Rows and roughly how far along a hidden order each lies, from 0 to 10
[-2  3 -4 31 -1  9  4 15 -2  3  4  2  4  2  3 -7  8  0 -7  0 -1 -3  1  6
  1 -2 -3  0  2] | 2
[-2  0 -5  5 -3  2  0  7  3  1 16  6 14 11  1 -5  2  3 -5 -3  0 -4  1  3
  1 -3 -3 -1  1] | 1
[ 2  3  0  9  4 -3  6 -1 -9  5 -1 -2  3 12  3 -2 15 -2 -1  2 -5  2 -3  3
 12  7  0 24  2] | 10
[-1  1 -2  6  0  0  3  4  3  2  2  1  5 12  4 13 42 20  4  0 -1 -1 -1  1
  3  0 -3 -2  1] | 4
[ 1  1  0  4  4  1  5  4 -4  1 -4 -2  1 10  0 -1  7  9 21  7 25  4 -1 -3
  4  4 -3  1  1] | 9
[ 1  0  1 21  3 12  4 17  2  0 -1  0  0  1 -1 -1  1  0  0 -1  0  0 -1 -1
  0  0  0  1  0] | 2
[-2 -1 -4  5 -1  4  1 11  9  2 22  6 13  9 -1 -7  2  3 -2 -4  0 -3  0  0
  1 -2 -3  2  0] | 1
[  3  -2   3   2   7  13   9  63  38   0  -1  -3  -2   7  -4  -1  -7   3
   8  -4   0   3  -4 -10   2   5  -2   5   0] | 0
[ 0  1 -1  4  2  0  2  4  8  4 19  4 12 14  1 -1  5  3  1 -1 -1  0 -2 -1
  2  1 -2  1  1] | 1
[ 3  3 -3 10 -2  0  3  6 -3  3  1  1  3  4  3 -6  2  0 -6  0 -2 -3 -1  4
  2  1 -1 34  5] | 7
[ 1 -1  0  4  4  4  4  7 -1 -2 -3 -1  0  7 -2 -1 17 28 35  5 15  2 -3 -6
  2  3 -3  3  0] | 8
[  7   5  10   0  11  -9  10 -14  -9  11   2  -3  14  36  10  19  25  -5
  13  11  -4   9  -9  -9   4  14  -1   6   1] | 2
[ 2  1 -1  7  2  1  4  5 -5  2  0 -1  3 12  3 10 49 30 15  1  0  0 -3 -2
  4  3 -4  1  1] | 5
[ 8  2  9  4  5 -2  0 -9  1  1 -3 -3 -2  4  2 11  0 -2  7  5 -1  5 -2 -4
 -1  4  4 15  1] | 5
[-1 -1 -4  6  2  3  3  7  0 -2 -2  0  4  6 -3 -8  7 19 23  3 24  0  0 -2
  3  1 -4  4  1] | 9
[-1  3 -3  8  0 -2  5  4 -9  5  0  0  3  7  3 -6 13  2  5  6 22  3  2  5
  5  2 -4  1  2] | 10
[ 5 -1  1  4  4  4  3  3  0 -3 -4 -2 -2  6 -4 -3 -4  2  5 -4  2  1 -3 -7
  3  4  2 51  3] | 8
[ 1 -2  0 -1  2  4  2  4  0 -2 -2 -1 -1  3 -3 -2 -3  2  4 -2  9  3  4  3
  7  2 -1  5 -1] | 10
[  3  -2   2   1   8   6   6   4  -2  -4  -5  -3  -2  10  -5  -1   2  14
  29   3  26   6  -4 -11   4   6  -2   7   0] | 9
[-3 -1 -6  4 -4  5  2 61 52  4 13  4  2 -4 -1 -8 -3  3 -6 -4  1 -5  3  5
  0 -6 -2  0  0] | 0
[-3  2 -3 24 -2  8  3 19  0  4  3  2  3 -1  3 -5  8 -1 -7  2 -3 -3  2  8
  0 -3 -1 -3  2] | 2
[ 2 -2  2 -1  4  5  3 24 36  4 20  1  1  7 -4  0 -6  1  5 -3  0  2 -3 -8
  1  3 -1  3 -1] | 0
[ -4   4  -7  13  -5  -5   4   6 -10   8   8   3   7  10   8   5  58  24
   1   3  -2  -5   0  10   3  -1  -7  -3   4] | 5
[ 1 -4  2 -8  2  7 -3  0  7 -8 -4 -1 -5 -5 -6  9 17 40 33  0 10  1  1 -6
 -2 -2  4  2 -3] | 7
[ 2  0 -1  4  2  2  3  3 -2 -1 -2  0  1  3 -1 -3 -1  1  1 -2 -1  0 -2 -2
  4  3  4 51  2] | 9
[-1  2 -2  5 -1 -3  2  3  1  5 19  5 17 14  4 -2 11  0 -4  1 -1 -1  0  3
  1  0 -3  0  2] | 1
[ 2  2  2 27  1  3  2  1 -1  2  1  0  1  1  2  0  2 -1 -1  2 -1  0  0  1
  0  0  1  0  1] | 3
[ 5  0  7 15  6  6  1 -1  4 -3 -5 -2 -4  2 -3  6 -8  1  9 -1  1  4 -2 -7
  0  4  2  4 -1] | 4
[ 1  1  0  7  3 11  9 54 26  3  1 -1  2  5  1 -1  5  0  0  0 -1  1 -2 -2
  1  2 -2  2  1] | 1
[ 1  1  0 31  4 10  5  7 -3  0  0 -1  2  7 -1 -6  2  2  1 -3  0  0 -3 -3
  3  2 -4  2  1] | 3
[ 5 -1  1  1  5  4  4  0 -5 -2 -1 -3 -2  8 -3 -1 -2  2  5 -3 -2  2 -4 -9
  5  5  4 55  2] | 8
[ 2 -2  2  9  7 18  8 37 18 -2 -3  1 -2  5 -4 -1 -6  2  4 -5  0  2 -3 -8
  2  3 -1  4 -1] | 1
[ 3  0  1  1  6  4  5  3 -2 -1 -2 -3 -2  9 -2 -1  0  2  7 -2 -1  2 -3 -2
 11  7  3 27  1] | 10
[ 0  0 -1  3  1  2  1  1 -1 -1  0  0  1  6  1 11 42 29 15  0  1  0 -1 -2
  1  1 -1  0  0] | 5
[-1  1 -3  4 -3 -1  1  3 -3  2  3  2  3  1  1 -4  4  0 -4  0 -1 -2  1  5
  5  0  4 43  3] | 9
[ 3  1 -2  5 -2  1  0  4 -2  0  2  1  1 -2  0 -3  1 -1 -2 -1  1 -2  1  4
  0 -2  2 38  3] | 7
[ 4  2  2 14  0  0 -1  1 -1  0  0  0  0 -1  0  0  0 -1 -3  1  0  0  1  2
  1  0  1 12  2] | 5
[-1 -1 -2  1 -2 -1 -1  2  2 -1  9  3 13 13  3  4  6  3 -2 -1  1 -2  2  2
 -1 -2  1  1  0] | 2
[ -8   6 -13  18 -11  -8   2  16  -9  12  25   9  25  15  12 -14  26  -3
 -21   3  -3 -10   3  19   3  -6  -8  -6   5] | 1
[ 1  0 -1  4  2  2  4  8 15  5 23  4  9 12  0 -2  3  2  2 -2 -1  0 -2 -3
  2  2 -3  4  0] | 1
[ 1  1  1 26  3  8  2  4  2  0  0  0  0  0 -1 -1 -1 -1  0  0  1 -1  0  0
  1  0  0  1  0] | 3
[ 5  1  2 12  1  3  1  1  2 -1  0  0 -1  1 -2 -2 -2  1  2 -2  0  0 -1 -3
  0  0  0 10  1] | 5
[ 2 -2  2  2  5 15  7 52 29 -2 -1 -1 -3  2 -4  0 -5  2  5 -3  1  1 -2 -6
 -1  1  0  2 -1] | 1
[ 3  3  0 20  2  3  3  4 -4  1  0  0  2  5 -1 -5  4  0 -2 -1 -1 -1 -1 -1
  2  1 -2  9  2] | 5
[ 1  1  1 14  3 11  5 30  8  2  1  0  1  2  0  1  3  0  1  1 -1  1 -1  0
  0  1 -1  0  0] | 1
[-1  1 -4  7 -1  1  4 25 29  9 26  4  7  6  1 -7  4  1 -3 -1 -2 -2 -1  1
  2  0 -3  1  2] | 0
[ 0  1 -2  5  2  1  3  3 -6  1  0  0  1  9 -1 -4  5  4  7  3 28  3  2  2
  4  2 -3  9  1] | 10
[  3  -1   3  -1   7   5   4  -3  -5  -2  -2  -1  10  23   0  12  10   5
   9  -3   0   4  -5 -10   3   5  -1   1  -1] | 3
[ 2 -1  4 -4  4  3  1 -4  4 -2 -4 -2 -3  3 -3  5 -4  0  8  0  9  6  3  1
  5  4  1  6 -1] | 10
[-1  1 -3  3 -1  1  1  2 -1 -1  1  1  1  1  0 -4  2  0 -3 -1  0 -1  2  6
 10  1  2 20  1] | 10
[  5  -6   6 -10   9  16   3  58  59  -6  -1  -3  -8   2 -11   3 -21   4
  13  -8   3   5  -3 -15   0   4   3   4  -4] | 0
[ 1 -1  1 20  5 16  4 19  7 -2 -2  0 -1  4 -3 -2 -4  2  0 -3  0  0 -1 -4
  0  1 -1  3  0] | 2
[ 2  0  3  0  4  1  4 33 48  7 16  0  1  5 -1  2  1  0  5  0  0  3 -3 -5
  1  3  0  8  0] | 0
[ 7  0  5 -1  3  3 -1 -4  3 -3 -2 -1 -4  1 -2  6 -6  0  5 -1  1  3 -1 -4
 -1  2  4 30  1] | 6
